Below is a small trained network, with its code and all its weights. Each question gives an input and a target symbol and asks what happens when units are switched off, that is, made to give their printed mean instead of their output.

import numpy as np


def w(rows, s, z=0):
    codes = np.array(rows[::2]) - 128.0
    scale = np.full(codes.shape[1], s)
    scale[-1] = z or s
    return codes * scale


def f(y):
    return y / 2 * (1 + np.tanh(0.7978845608 * (y + 0.044715 * y**3)))


def softmax(a):
    e = np.exp(a - a.max(-1, keepdims=True))
    return e / e.sum(-1, keepdims=True)


def log_softmax(a):
    a = a - a.max(-1, keepdims=True)
    return a - np.log(np.exp(a).sum(-1, keepdims=True))


def net(x, mask):
    ids = ['ΛΞΠΣΨβγδεζηθμτφω'.index(c) for c in x.split()]
    T = len(ids)
    res = E[ids] + P[:T]
    u = 0
    for l in range(2):
        q, k, v = (res @ M[l].T for M in (Q, K, V))
        z = softmax(np.where(np.tri(T) > 0, q @ k.T / 4**0.5, -1e9)) @ v
        res = res + np.where(mask[u], z, O[l][:, -1]) @ O[l][:, :-1]
        u += 1
        y = f(res @ A[l][:, :-1].T + A[l][:, -1])
        res = res + np.where(mask[u : u + 8], y, B[l][:, -1]) @ B[l][:, :-1]
        u += 8
    return log_softmax(res[-1] @ U[:, :-1].T + U[:, -1])


Q, K, V, O, A, B = {}, {}, {}, {}, {}, {}
E = w([
[119,157,101],'Λ',
[155,15,236],'Ξ',
[117,155,92],'Π',
[120,161,100],'Σ',
[121,163,99],'Ψ',
[123,36,6],'β',
[124,165,105],'γ',
[125,161,103],'δ',
[126,162,104],'ε',
[123,171,104],'ζ',
[124,160,97],'η',
[126,166,100],'θ',
[125,162,93],'μ',
[111,252,106],'τ',
[144,135,91],'φ',
[176,78,53],'ω',
],0.013)
P = w([
[111,156,8],'0',
[127,153,105],'1',
[43,135,104],'2',
[119,123,25],'3',
[168,167,148],'4',
[17,138,123],'5',
[133,116,20],'6',
[182,174,162],'7',
[10,143,130],'8',
[145,94,18],'9',
[191,191,170],'10',
[6,139,132],'11',
[163,39,10],'12',
[190,189,167],'13',
],0.013)
Q[0] = w([
[199,55,169],'0.h1',
[100,95,122],'0.h1',
[232,112,117],'0.h1',
[125,21,254],'0.h1',
],0.0085)
K[0] = w([
[133,102,62],'0.h1',
[88,134,143],'0.h1',
[107,133,56],'0.h1',
[140,1,171],'0.h1',
],0.0097)
V[0] = w([
[146,217,192],'0.h1',
[67,140,37],'0.h1',
[1,5,101],'0.h1',
[169,116,231],'0.h1',
],0.0075)
O[0] = w([
[34,114,215,157],'0.h1',
[186,133,206,250],'0.h1',
[28,231,58,65],'0.h1',
[114,120,3,2],'0.h1',
],0.0059,0.0068)
A[0] = w([
[88,7,77,201],'0.n1',
[76,74,91,59],'0.n2',
[30,108,148,98],'0.n3',
[202,117,26,255],'0.n4',
[175,227,89,182],'0.n5',
[106,114,124,137],'0.n6',
[83,80,161,207],'0.n7',
[106,74,143,204],'0.n8',
],0.011,0.007)
B[0] = w([
[133,199,171,211],'0.n1',
[254,68,155,128],'0.n2',
[229,150,114,162],'0.n3',
[50,88,120,254],'0.n4',
[52,60,117,242],'0.n5',
[122,146,112,128],'0.n6',
[113,154,132,195],'0.n7',
[72,178,118,183],'0.n8',
],0.0097,0.0059)
Q[1] = w([
[229,116,104],'1.h1',
[34,90,170],'1.h1',
[110,2,187],'1.h1',
[169,79,105],'1.h1',
],0.0066)
K[1] = w([
[190,191,184],'1.h1',
[1,40,24],'1.h1',
[133,38,130],'1.h1',
[207,68,186],'1.h1',
],0.0065)
V[1] = w([
[93,185,92],'1.h1',
[167,2,30],'1.h1',
[124,135,224],'1.h1',
[191,69,232],'1.h1',
],0.0087)
O[1] = w([
[163,220,95,183],'1.h1',
[230,62,184,103],'1.h1',
[36,84,62,137],'1.h1',
[2,45,152,3],'1.h1',
],0.009,0.0043)
A[1] = w([
[129,147,46,254],'1.n1',
[158,181,213,152],'1.n2',
[142,201,176,158],'1.n3',
[77,96,64,88],'1.n4',
[179,41,140,110],'1.n5',
[144,133,199,41],'1.n6',
[148,175,218,95],'1.n7',
[155,7,149,140],'1.n8',
],0.013,0.0055)
B[1] = w([
[157,249,223,195],'1.n1',
[17,71,87,250],'1.n2',
[152,133,61,254],'1.n3',
[111,254,6,163],'1.n4',
[117,76,42,167],'1.n5',
[140,170,157,156],'1.n6',
[26,136,127,219],'1.n7',
[126,41,185,158],'1.n8',
],0.0061,0.0093)
U = w([
[149,117,151,58],'Λ',
[208,193,106,99],'Ξ',
[167,121,163,127],'Π',
[152,116,155,80],'Σ',
[146,113,158,80],'Ψ',
[174,106,1,26],'β',
[131,106,137,37],'γ',
[139,108,143,61],'δ',
[137,108,152,73],'ε',
[132,109,146,41],'ζ',
[146,108,163,143],'η',
[130,102,139,45],'θ',
[150,105,178,203],'μ',
[4,102,64,148],'τ',
[112,78,157,148],'φ',
[70,8,118,253],'ω',
],0.0096,0.005)

Each question gives the input, a string of symbols that net reads in full, and the target symbol t.
The units are the heads (4 rows each of Q, K, V and O) and the neurons (one row each of A and B). Each row of codes is followed by its name. A weight is (code - 128) times the scale printed after its matrix; where a second scale follows, it is the last column's (O, A, B and U).
mask holds one flag per unit, layer by layer, with each layer's heads first. A switched-off unit (its flag False) gives its mean, the last column of its rows in O or B, instead of its output. The means were averaged over made-up inputs and are rounded, as every weight is.
A unit's drop is (log p(t) with every unit on - log p(t) with that unit switched off) / (log p(t) with every unit on - log p(t) with every unit switched off).
The circuit of an input: a set's keep is (log p(t) with only the set's units on - log p(t) with every unit switched off) / (log p(t) with every unit on - log p(t) with every unit switched off). Starting from the 12 units with the biggest drops (on a tie, the unit counted first), units are removed one at a time, each time the one whose removal leaves the highest keep (on an exact tie, the one counted first), for as long as the keep stays at least 0.8.
units of the circuit, in order: the units of the circuit, biggest drop first
k most important neurons: the k neurons with the biggest drops, biggest first
top k neurons in layer l: the k neurons of layer l with the biggest drops, biggest first
input τ Ξ ω τ ω τ ω Ξ, target ω: units of the circuit, in order	(1.h1)
input β ω τ β Σ μ ω θ μ ω Π, target ω: units of the circuit, in order	(1.n2 0.n5 1.h1 1.n1)
input τ Σ τ Ξ ω τ τ ω Ξ τ ω, target ω: units of the circuit, in order	(0.n1 1.h1 1.n8)
input ω Ψ τ Ψ, target ω: 3 most important neurons	(0.n4 1.n2 0.n5)
input τ τ δ ω Π γ Ξ τ Λ ω Σ μ φ, target τ: units of the circuit, in order	(0.n1 1.h1)
input τ τ ω ε β β τ τ τ τ τ η φ, target τ: units of the circuit, in order	(0.h1 1.h1 1.n4)
input τ η τ Ξ τ Π η τ β β μ Ξ, target Ξ: top 2 neurons in layer 1	(1.n1 1.n2)
input Ξ Ξ φ, target Ξ: units of the circuit, in order	(0.h1 1.h1)
input τ ω ω ε μ μ τ μ ε ω, target τ: units of the circuit, in order	(1.h1 1.n4)
input Ξ Ξ β Ξ τ ζ Λ, target Ξ: units of the circuit, in order	(1.h1 0.h1)
input τ τ β Π Λ τ μ Ψ, target τ: units of the circuit, in order	(0.h1 1.h1)
input ω β τ ω ω β τ μ γ τ Ξ, target τ: units of the circuit, in order	(1.n2 1.n7)
input ω η τ β μ μ τ τ τ δ, target ω: 3 most important neurons	(0.n4 1.n2 0.n3)
input ω Ξ Σ Ψ Π Ξ μ, target ω: top 2 neurons in layer 0	(0.n4 0.n5)
input ω Ξ Ξ Λ ε τ τ ζ ω θ Ξ δ, target Ξ: top neuron in layer 0	(0.n3)
input ω γ ω τ θ, target ω: 3 most important neurons	(1.n2 0.n5 0.n1)
input ω β τ ω τ τ Ψ Σ, target τ: 2 most important neurons	(1.n2 1.n7)
input Ψ τ ω Ξ ω β τ τ, target τ: top 3 neurons in layer 1	(1.n2 1.n7 1.n1)
input ω μ γ φ, target ω: top 3 neurons in layer 0	(0.n4 0.n5 0.n8)
input θ ω θ ω τ ω θ ε ε ω η, target ω: top neuron in layer 1	(1.n1)
